Here is a tiny trained network, its code and every weight. The questions are about switching its units off for an input and a class, where a switched-off unit gives its printed mean instead of its output.

import numpy as np


def w(rows, s, z=0):
    codes = np.array(rows[::2]) - 128.0
    scale = np.full(codes.shape[1], s)
    scale[-1] = z or s
    return codes * scale


def norm(h):
    return h / np.sqrt((h * h).mean(-1, keepdims=True) + 1e-5)


def f(y):
    return y / 2 * (1 + np.tanh(0.7978845608 * (y + 0.044715 * y**3)))


def log_softmax(a):
    a = a - a.max(-1, keepdims=True)
    return a - np.log(np.exp(a).sum(-1, keepdims=True))


def net(x, mask):
    res = np.array(x, float).reshape(1, 8) / 4 @ E
    u = 0
    for l in range(2):
        y = f(norm(res) @ A[l][:, :-1].T + A[l][:, -1])
        res = res + np.where(mask[u : u + 6], y, B[l][:, -1]) @ B[l][:, :-1]
        u += 6
    return log_softmax(norm(res)[-1] @ U[:, :-1].T + U[:, -1])


A, B = {}, {}
E = w([
[131,124,131,122,127,126,127,131,128,129],'x0',
[56,123,133,144,195,137,4,194,92,80],'x1',
[195,140,94,136,122,97,111,128,47,124],'x2',
[7,86,54,179,23,151,147,126,64,194],'x3',
[158,105,53,103,103,169,104,141,170,110],'x4',
[129,127,127,124,129,125,131,128,130,126],'x5',
[130,119,127,129,128,128,128,127,131,130],'x6',
[105,106,37,212,203,26,168,141,178,105],'x7',
],0.0032)
A[0] = w([
[108,110,226,156,133,56,158,140,87,146,19],'L0N0',
[64,128,160,145,119,171,133,123,255,130,39],'L0N1',
[165,160,131,141,78,104,210,170,149,155,34],'L0N2',
[210,135,71,154,120,103,105,124,45,127,2],'L0N3',
[177,91,50,113,89,170,81,151,195,119,9],'L0N4',
[118,142,81,151,138,47,141,119,169,109,59],'L0N5',
],0.0079,0.0024)
B[0] = w([
[102,226,50,78,126,166,159,116,159,82,182],'L0N0',
[162,144,158,53,128,20,151,166,1,127,209],'L0N1',
[114,83,124,113,145,124,75,43,112,101,195],'L0N2',
[84,141,205,24,130,28,173,165,69,129,200],'L0N3',
[68,240,120,128,151,148,178,79,140,104,194],'L0N4',
[159,71,112,167,184,240,126,191,118,166,252],'L0N5',
],0.0089,0.0033)
A[1] = w([
[163,154,199,92,67,222,104,128,100,144,37],'L1N0',
[86,251,91,160,142,145,185,84,144,101,5],'L1N1',
[254,160,172,139,146,99,84,133,200,104,63],'L1N2',
[176,82,152,158,111,99,124,5,146,129,74],'L1N3',
[84,112,102,191,18,112,108,131,121,172,85],'L1N4',
[71,145,142,159,152,104,2,154,118,93,98],'L1N5',
],0.0089,0.0024)
B[1] = w([
[136,73,34,213,255,99,167,185,141,141,225],'L1N0',
[146,185,120,117,147,204,61,117,114,164,252],'L1N1',
[22,156,154,182,8,127,108,146,122,157,234],'L1N2',
[167,86,117,79,130,153,79,108,149,83,201],'L1N3',
[135,198,234,150,101,110,87,163,188,100,220],'L1N4',
[206,86,114,69,90,140,178,23,159,129,229],'L1N5',
],0.0081,0.0036)
U = w([
[144,53,66,220,214,134,167,201,145,148,93],'0',
[114,139,162,50,130,21,184,159,61,112,85],'1',
[107,254,82,101,148,206,119,93,134,132,72],'2',
[65,145,214,205,18,107,87,158,193,121,81],'3',
[197,36,103,76,104,133,120,16,177,80,66],'4',
[139,116,144,119,135,140,107,137,108,137,254],'5',
[134,120,144,119,136,143,110,144,103,132,228],'6',
],0.0072,0.0052)

Each question gives the input, the list of numbers given to net, and the class t.
The units are the neurons (one row each of A and B). Each row of codes is followed by its name. A weight is (code - 128) times the scale printed after its matrix; where a second scale follows, it is the last column's (A, B and U).
mask holds one flag per neuron, layer by layer. A switched-off neuron (its flag False) gives its mean, the last column of its row in B, instead of its output. The means were averaged over made-up inputs and are rounded, as every weight is.
A unit's drop is (log p(t) with every unit on - log p(t) with that unit switched off) / (log p(t) with every unit on - log p(t) with every unit switched off).
The circuit of an input: a set's keep is (log p(t) with only the set's units on - log p(t) with every unit switched off) / (log p(t) with every unit on - log p(t) with every unit switched off). Starting from all 12 units, units are removed one at a time, each time the one whose removal leaves the highest keep (on an exact tie, the one counted first), for as long as the keep stays at least 0.8.
circuit, biggest first: the units of the circuit, biggest drop first
top k neurons: the k neurons with the biggest drops, biggest first
k most important neurons of layer l: the k neurons of layer l with the biggest drops, biggest first
input [4,2,-5,-7,0,4,-8,0], class 3: top 2 neurons => (L1N2, L0N3)
input [-8,1,-1,-8,8,-3,8,0], class 2: most important neuron of layer 1 => (L1N1)
input [-8,-8,6,5,5,-8,5,-7], class 4: circuit, biggest first => (L0N2, L0N5, L1N3)
input [5,4,2,-1,4,4,0,-5], class 0: top 2 neurons => (L1N0, L0N0)
input [-8,-1,7,8,-2,3,-2,5], class 3: 3 most important neurons of layer 1 => (L1N4, L1N0, L1N5)
input [4,-8,4,-8,8,3,4,4], class 2: top 2 neurons => (L0N4, L1N2)
input [7,7,-6,0,-3,-7,-3,5], class 4: top 3 neurons => (L1N5, L0N3, L1N0)
input [6,-5,4,7,0,5,4,-5], class 3: 2 most important neurons of layer 1 => (L1N4, L1N5)
input [-7,0,-7,-5,3,4,-6,-7], class 0: top 2 neurons => (L1N0, L0N3)
input [2,-5,-6,-7,0,5,4,-6], class 3: top 2 neurons => (L1N2, L0N5)
input [5,-7,-6,-7,8,7,2,4], class 2: top 2 neurons => (L0N4, L0N3)
input [2,6,8,-2,-7,6,4,-6], class 1: top 4 neurons => (L0N3, L0N5, L0N4, L1N1)
input [5,-6,6,-7,8,-5,1,4], class 2: circuit, biggest first => (L0N4, L1N1)
input [-2,1,6,-8,-3,-4,8,5], class 3: top neuron => (L1N2)
input [4,6,4,0,0,4,-7,-5], class 4: top 3 neurons => (L1N5, L0N5, L0N1)
input [4,8,7,2,-1,-5,1,7], class 4: top 4 neurons => (L1N5, L0N1, L1N0, L1N2)
input [4,-8,-5,6,0,-2,-8,-4], class 4: top 2 neurons => (L0N2, L1N3)
input [-4,-8,3,0,-5,5,-1,4], class 4: 2 most important neurons of layer 0 => (L0N2, L0N4)
input [-3,-1,6,7,-7,1,-6,2], class 2: 2 most important neurons of layer 0 => (L0N0, L0N1)
input [-7,-4,3,7,-1,-6,-7,-3], class 3: circuit, biggest first => (L1N4)
input [-2,4,7,-4,5,5,-3,-6], class 1: circuit, biggest first => (L0N3, L1N1)
input [-2,5,-2,-8,0,5,-1,5], class 3: 2 most important neurons of layer 1 => (L1N2, L1N0)
input [-1,1,-5,6,2,-5,-7,-6], class 0: 2 most important neurons of layer 1 => (L1N0, L1N2)
input [5,-5,-1,4,7,6,6,-5], class 2: 2 most important neurons of layer 0 => (L0N4, L0N5)
